Below are the code and all the weights of a small trained network. Each question names an input and a class and asks about switching units off, where a switched-off unit gives its printed mean instead of its output.

import numpy as np


def w(rows, s, z=0):
    codes = np.array(rows[::2]) - 128.0
    scale = np.full(codes.shape[1], s)
    scale[-1] = z or s
    return codes * scale


def f(y):
    return y / 2 * (1 + np.tanh(0.7978845608 * (y + 0.044715 * y**3)))


def log_softmax(a):
    a = a - a.max(-1, keepdims=True)
    return a - np.log(np.exp(a).sum(-1, keepdims=True))


def net(x, mask):
    res = np.array(x, float).reshape(1, 6) / 4 @ E
    y = f(res @ A[0][:, :-1].T + A[0][:, -1])
    res = res + np.where(mask, y, B[0][:, -1]) @ B[0][:, :-1]
    return log_softmax(res[-1] @ U[:, :-1].T + U[:, -1])


A, B = {}, {}
E = w([
[8,116,58,27,38,81],'x0',
[211,140,106,191,104,21],'x1',
[207,123,146,11,227,50],'x2',
[132,153,16,162,125,169],'x3',
[189,144,37,154,142,211],'x4',
[35,124,112,169,254,100],'x5',
],0.0038)
A[0] = w([
[115,138,37,116,15,120,76],'n0',
[175,139,99,66,207,237,165],'n1',
[170,133,208,173,69,147,3],'n2',
[104,131,138,82,234,1,221],'n3',
[48,132,106,213,161,162,212],'n4',
[32,129,216,66,133,175,67],'n5',
],0.015,0.0011)
B[0] = w([
[67,120,149,24,109,117,221],'n0',
[55,132,105,229,117,126,216],'n1',
[203,132,141,116,177,115,201],'n2',
[249,126,185,46,141,116,254],'n3',
[80,132,95,197,120,147,226],'n4',
[69,124,111,50,79,122,223],'n5',
],0.018,0.0064)
U = w([
[68,140,62,255,133,171,177],'0',
[89,110,128,59,79,124,201],'1',
[252,127,190,115,165,109,1],'2',
],0.0081,0.00082)

Each question gives the input, the list of numbers given to net, and the class t.
The units are the neurons (one row each of A and B). Each row of codes is followed by its name. A weight is (code - 128) times the scale printed after its matrix; where a second scale follows, it is the last column's (A, B and U).
mask holds one flag per neuron, in row order. A switched-off neuron (its flag False) gives its mean, the last column of its row in B, instead of its output. The means were averaged over made-up inputs and are rounded, as every weight is.
A unit's drop is (log p(t) with every unit on - log p(t) with that unit switched off) / (log p(t) with every unit on - log p(t) with every unit switched off).
The circuit of an input: a set's keep is (log p(t) with only the set's units on - log p(t) with every unit switched off) / (log p(t) with every unit on - log p(t) with every unit switched off). Starting from all 6 units, units are removed one at a time, each time the one whose removal leaves the highest keep (on an exact tie, the one counted first), for as long as the keep stays at least 0.8.
units of the circuit, in order: the units of the circuit, biggest drop first
k most important neurons: the k neurons with the biggest drops, biggest first
drop when u is switched off: that unit's drop, to one decimal
input [0,5,-6,-3,-4,-4], class 2: units of the circuit, in order : n2
input [4,-6,8,-6,6,5], class 2: 2 most important neurons : n3, n0
input [-1,-8,-6,7,-6,2], class 0: 2 most important neurons : n4, n3
input [6,6,5,-6,6,-3], class 2: 2 most important neurons : n5, n3
input [-6,0,6,-2,4,-7], class 0: 2 most important neurons : n1, n3
input [1,-2,6,8,-4,-2], class 2: 2 most important neurons : n5, n3
input [4,-7,-8,5,-7,8], class 0: 2 most important neurons : n4, n3
input [-7,-8,7,-2,-2,-8], class 0: 2 most important neurons : n1, n3
input [-2,1,5,7,6,4], class 0: drop when n4 is switched off : 0.0
input [1,-3,4,-3,7,-3], class 0: drop when n1 is switched off : 0.1
input [4,1,2,-5,-1,7], class 2: drop when n3 is switched off : 1.2
input [1,-8,-4,2,0,7], class 0: drop when n4 is switched off : 0.2
